Below are the code and all the weights of a small trained network. Each question names an input and a target symbol and asks about switching units off, where a switched-off unit gives its printed mean instead of its output.

import numpy as np


def w(rows, s, z=0):
    codes = np.array(rows[::2]) - 128.0
    scale = np.full(codes.shape[1], s)
    scale[-1] = z or s
    return codes * scale


def f(y):
    return np.maximum(y, 0)


def softmax(a):
    e = np.exp(a - a.max(-1, keepdims=True))
    return e / e.sum(-1, keepdims=True)


def log_softmax(a):
    a = a - a.max(-1, keepdims=True)
    return a - np.log(np.exp(a).sum(-1, keepdims=True))


def net(x, mask):
    ids = ['αβγεζηθμξστφψ'.index(c) for c in x.split()]
    T = len(ids)
    res = E[ids] + P[:T]
    u = 0
    for l in range(3):
        q, k, v = (res @ M[l].T for M in (Q, K, V))
        z = softmax(np.where(np.tri(T) > 0, q @ k.T / 2**0.5, -1e9)) @ v
        res = res + np.where(mask[u], z, O[l][:, -1]) @ O[l][:, :-1]
        u += 1
        y = f(res @ A[l][:, :-1].T + A[l][:, -1])
        res = res + np.where(mask[u : u + 12], y, B[l][:, -1]) @ B[l][:, :-1]
        u += 12
    return log_softmax(res[-1] @ U[:, :-1].T + U[:, -1])


Q, K, V, O, A, B = {}, {}, {}, {}, {}, {}
E = w([
[147,50,161,105,153,106,70,150,108,213],'α',
[94,133,168,165,113,165,139,169,153,180],'β',
[118,102,150,113,118,151,176,133,135,164],'γ',
[120,120,154,121,129,156,172,137,123,160],'ε',
[133,118,159,125,121,156,204,93,185,156],'ζ',
[216,98,166,136,154,184,69,101,110,107],'η',
[88,187,111,61,133,94,86,114,32,98],'θ',
[222,103,32,255,153,184,209,214,66,58],'μ',
[73,124,144,99,132,61,122,161,159,233],'ξ',
[107,176,80,214,124,182,28,102,131,128],'σ',
[66,165,39,112,40,71,192,103,197,111],'τ',
[136,114,162,123,130,157,199,101,160,155],'φ',
[86,186,126,163,65,189,211,120,109,126],'ψ',
],0.0089)
P = w([
[113,89,104,105,199,146,156,255,115,193],'0',
[112,98,123,149,144,107,167,129,101,159],'1',
[131,119,140,127,129,106,163,120,117,132],'2',
[142,130,146,107,125,107,163,103,132,111],'3',
[146,138,152,108,113,107,152,103,150,96],'4',
[152,136,157,91,99,115,142,91,158,91],'5',
[150,138,163,93,87,117,133,90,169,77],'6',
],0.0051)
Q[0] = w([
[45,238,32,142,16,93,185,74,103,73],'0.h0',
[80,43,162,104,172,38,131,205,167,254],'0.h0',
],0.0054)
K[0] = w([
[102,199,16,216,135,113,251,232,121,47],'0.h0',
[26,109,181,35,112,40,123,149,170,254],'0.h0',
],0.0054)
V[0] = w([
[43,207,141,68,74,134,196,95,249,169],'0.h0',
[196,192,71,216,57,243,200,158,96,4],'0.h0',
],0.0043)
O[0] = w([
[211,62,54,53,242,238,77,127,166,128,132],'0.h0',
[153,245,3,43,95,71,109,117,67,189,2],'0.h0',
],0.0048,0.00061)
A[0] = w([
[188,112,163,105,174,203,154,125,109,89,220],'0.n0',
[64,217,74,31,23,47,102,119,123,147,198],'0.n1',
[152,105,96,177,253,202,98,168,100,91,61],'0.n2',
[186,138,144,121,197,232,117,114,167,86,194],'0.n3',
[184,110,54,197,141,159,212,183,76,143,180],'0.n4',
[70,155,123,81,81,152,201,125,167,180,203],'0.n5',
[161,147,94,93,159,113,48,165,122,210,208],'0.n6',
[64,159,129,122,84,114,173,169,209,135,248],'0.n7',
[171,105,193,126,152,138,98,92,211,138,35],'0.n8',
[186,72,59,80,209,160,66,162,71,127,200],'0.n9',
[152,219,135,106,90,81,67,69,10,134,158],'0.n10',
[147,192,21,140,115,112,80,40,154,147,10],'0.n11',
],0.0051,0.0013)
B[0] = w([
[127,59,156,157,90,167,160,62,102,187,210],'0.n0',
[151,242,170,86,62,129,99,70,91,141,246],'0.n1',
[101,65,60,243,152,176,180,134,61,200,156],'0.n2',
[92,92,122,135,38,171,149,56,99,181,190],'0.n3',
[205,70,114,157,187,107,169,198,124,98,215],'0.n4',
[120,120,201,111,85,150,138,76,114,191,250],'0.n5',
[66,107,146,203,78,100,160,62,33,177,178],'0.n6',
[130,88,136,124,52,119,165,58,94,179,242],'0.n7',
[159,150,131,81,126,215,112,110,155,77,186],'0.n8',
[69,106,79,203,104,108,213,73,29,162,176],'0.n9',
[150,254,186,75,117,177,80,158,158,85,221],'0.n10',
[161,206,114,134,54,172,23,115,207,85,174],'0.n11',
],0.006,0.0025)
Q[1] = w([
[205,136,253,125,72,210,91,62,67,182],'1.h0',
[159,164,95,185,160,98,45,206,63,31],'1.h0',
],0.0052)
K[1] = w([
[207,192,188,203,78,189,87,114,17,128],'1.h0',
[102,70,34,196,253,60,60,220,40,33],'1.h0',
],0.0042)
V[1] = w([
[236,4,106,227,143,98,182,142,144,162],'1.h0',
[90,166,157,111,36,167,61,50,172,85],'1.h0',
],0.0043)
O[1] = w([
[2,196,114,78,124,105,197,31,223,64,188],'1.h0',
[180,62,5,178,151,120,134,157,65,241,254],'1.h0',
],0.0038,0.00073)
A[1] = w([
[167,179,45,136,108,153,54,147,79,181,140],'1.n0',
[134,187,168,125,167,185,105,211,100,177,171],'1.n1',
[201,95,175,189,113,155,134,118,101,107,104],'1.n2',
[60,189,148,102,87,91,89,79,147,96,69],'1.n3',
[105,49,145,189,88,63,157,122,79,212,168],'1.n4',
[69,157,151,116,97,4,123,96,53,185,72],'1.n5',
[104,94,178,132,130,94,104,85,132,187,99],'1.n6',
[149,132,172,24,112,156,158,108,105,124,250],'1.n7',
[160,193,118,108,100,105,85,117,224,43,46],'1.n8',
[130,94,141,203,174,133,74,129,95,125,136],'1.n9',
[172,66,186,92,197,156,31,192,254,125,98],'1.n10',
[129,42,176,138,134,107,209,111,93,220,252],'1.n11',
],0.0051,0.0029)
B[1] = w([
[186,107,146,117,102,95,119,144,152,214,176],'1.n0',
[193,122,223,116,110,141,90,134,130,107,156],'1.n1',
[74,163,105,160,97,167,127,86,115,114,154],'1.n2',
[49,139,27,138,173,177,123,96,90,168,147],'1.n3',
[84,197,59,164,63,190,90,85,109,102,204],'1.n4',
[27,209,59,139,160,179,184,103,66,127,157],'1.n5',
[156,140,120,116,120,167,166,149,136,108,161],'1.n6',
[103,157,188,97,105,116,72,55,183,103,215],'1.n7',
[120,210,95,83,51,164,67,149,220,158,139],'1.n8',
[112,175,105,160,50,166,73,113,99,189,142],'1.n9',
[254,117,186,115,164,67,150,128,158,30,136],'1.n10',
[104,166,116,166,49,190,50,74,130,104,253],'1.n11',
],0.0063,0.0073)
Q[2] = w([
[90,147,71,107,241,57,233,224,134,75],'2.h0',
[97,193,204,111,3,240,19,11,94,136],'2.h0',
],0.0052)
K[2] = w([
[47,80,108,234,145,102,74,3,82,176],'2.h0',
[233,138,115,117,56,128,198,234,239,5],'2.h0',
],0.0041)
V[2] = w([
[14,180,222,24,72,184,2,41,238,143],'2.h0',
[158,247,103,75,25,158,24,76,186,169],'2.h0',
],0.004)
O[2] = w([
[194,129,136,246,130,46,79,113,76,172,254],'2.h0',
[146,200,158,215,117,1,160,52,148,67,244],'2.h0',
],0.0047,0.0077)
A[2] = w([
[71,149,49,35,151,80,110,136,93,160,2],'2.n0',
[188,79,105,173,181,82,111,195,84,120,143],'2.n1',
[248,177,76,173,90,58,90,153,67,194,161],'2.n2',
[88,173,198,6,192,113,126,209,54,74,97],'2.n3',
[148,101,117,155,128,113,89,163,105,193,124],'2.n4',
[125,101,108,23,105,191,182,136,110,145,101],'2.n5',
[213,88,168,109,107,188,80,194,97,184,151],'2.n6',
[235,141,217,127,151,60,127,148,168,90,169],'2.n7',
[89,137,246,13,124,205,92,127,143,126,144],'2.n8',
[253,92,213,118,166,23,136,115,177,88,131],'2.n9',
[138,77,103,155,144,173,174,135,50,78,188],'2.n10',
[71,137,72,165,137,140,188,82,67,152,124],'2.n11',
],0.0056,0.0034)
B[2] = w([
[94,12,86,41,39,107,20,161,98,140,136],'2.n0',
[17,115,83,186,132,190,171,130,69,66,134],'2.n1',
[76,54,165,121,159,110,185,108,186,101,254],'2.n2',
[212,41,241,59,17,88,85,130,65,50,137],'2.n3',
[75,128,171,137,56,82,150,48,114,118,141],'2.n4',
[124,72,105,120,196,154,212,175,126,137,151],'2.n5',
[141,185,71,149,59,181,138,81,56,152,150],'2.n6',
[170,39,192,54,99,188,123,162,222,172,155],'2.n7',
[124,147,133,150,192,212,198,188,111,51,164],'2.n8',
[224,2,179,7,144,247,105,246,189,228,144],'2.n9',
[60,57,81,83,185,189,170,184,141,107,139],'2.n10',
[43,123,81,132,153,121,90,148,84,72,179],'2.n11',
],0.0062,0.0086)
U = w([
[114,123,107,127,140,109,112,133,128,129,38],'α',
[139,191,32,137,148,176,53,166,174,127,117],'β',
[106,133,114,121,155,112,114,133,139,117,32],'γ',
[181,13,206,69,133,140,94,130,199,226,100],'ε',
[15,226,132,226,78,34,104,32,64,37,197],'ζ',
[92,26,37,70,92,101,100,124,96,218,91],'η',
[116,114,117,117,143,109,115,145,133,131,44],'θ',
[253,88,232,100,83,94,105,122,234,147,253],'μ',
[138,126,107,119,140,106,125,126,116,125,45],'ξ',
[192,57,122,80,74,157,38,155,83,106,90],'σ',
[111,119,112,119,144,102,123,138,115,142,46],'τ',
[202,182,115,157,160,160,191,147,59,210,93],'φ',
[58,70,136,105,188,147,224,159,172,20,163],'ψ',
],0.005,0.0043)

Each question gives the input, a string of symbols that net reads in full, and the target symbol t.
The units are the heads (2 rows each of Q, K, V and O) and the neurons (one row each of A and B). Each row of codes is followed by its name. A weight is (code - 128) times the scale printed after its matrix; where a second scale follows, it is the last column's (O, A, B and U).
mask holds one flag per unit, layer by layer, with each layer's heads first. A switched-off unit (its flag False) gives its mean, the last column of its rows in O or B, instead of its output. The means were averaged over made-up inputs and are rounded, as every weight is.
A unit's drop is (log p(t) with every unit on - log p(t) with that unit switched off) / (log p(t) with every unit on - log p(t) with every unit switched off).
The circuit of an input: a set's keep is (log p(t) with only the set's units on - log p(t) with every unit switched off) / (log p(t) with every unit on - log p(t) with every unit switched off). Starting from the 12 units with the biggest drops (on a tie, the unit counted first), units are removed one at a time, each time the one whose removal leaves the highest keep (on an exact tie, the one counted first), for as long as the keep stays at least 0.8.
circuit, biggest first: the units of the circuit, biggest drop first
most important unit: the unit with the biggest drop
top k neurons: the k neurons with the biggest drops, biggest first
k most important neurons of layer l: the k neurons of layer l with the biggest drops, biggest first
drop when u is switched off: that unit's drop, to one decimal
input η ζ η ψ β α, target ζ: circuit, biggest first => [0.n6; 0.n9; 1.n4; 2.h0]
input β μ η α ξ ζ, target ψ: circuit, biggest first => [2.h0; 2.n8; 0.n4]
input ξ ε ζ φ ζ α, target ζ: 3 most important neurons of layer 0 => [0.n9; 0.n6; 0.n10]
input μ ε η β, target ψ: circuit, biggest first => [2.h0; 0.n4; 2.n8]
input μ β η, target ψ: circuit, biggest first => [2.h0; 0.n4; 2.n8]
input μ φ α ζ, target ψ: circuit, biggest first => [2.h0; 0.n4; 2.n8]
input ε σ μ η α ξ γ, target ψ: circuit, biggest first => [2.h0; 2.n8; 0.n4]
input θ μ ξ η, target ψ: circuit, biggest first => [2.h0; 2.n8; 0.n4]
input β θ μ ξ, target ψ: circuit, biggest first => [2.h0; 2.n8; 0.n4]
input τ β ψ η ξ τ, target μ: top 3 neurons => [0.n11; 1.n4; 1.n11]
input η σ ψ β φ α σ, target μ: 4 most important neurons of layer 1 => [1.n0; 1.n4; 1.n11; 1.n5]
input θ ξ φ ε ξ, target μ: 2 most important neurons of layer 1 => [1.n10; 1.n3]
input α ζ η μ β ε, target ψ: top neuron => [2.n8]
input ε ε μ, target ψ: top 2 neurons => [0.n4; 1.n11]
input ξ η μ θ α, target σ: most important unit => 1.h0
input σ ε μ ε ψ, target φ: top 2 neurons => [0.n1; 0.n10]
input ζ γ ε μ α θ η, target σ: top 2 neurons => [0.n1; 0.n10]
input α φ θ θ, target μ: 3 most important neurons of layer 1 => [1.n11; 1.n4; 1.n1]
input ψ ξ ψ ξ, target μ: top 2 neurons => [1.n10; 0.n9]
input μ ζ μ, target μ: most important neuron of layer 2 => [2.n7]
input α μ α μ θ τ μ, target μ: 2 most important neurons of layer 1 => [1.n4; 1.n5]
input σ η σ, target μ: 3 most important neurons of layer 0 => [0.n10; 0.n11; 0.n9]
input τ μ η φ, target ψ: 2 most important neurons of layer 2 => [2.n8; 2.n5]
input φ σ τ η β τ, target μ: 4 most important neurons of layer 0 => [0.n11; 0.n6; 0.n9; 0.n3]
input ψ θ σ μ τ τ σ, target β: top 2 neurons => [0.n11; 0.n4]
input β σ φ α ψ ψ, target μ: 2 most important neurons of layer 0 => [0.n6; 0.n9]
input ε θ ζ μ ψ σ τ, target η: most important unit => 0.h0
input ξ θ σ α σ μ ψ, target φ: 2 most important neurons of layer 2 => [2.n6; 2.n8]
input σ η σ θ μ α τ, target η: drop when 0.n1 is switched off => 0.1
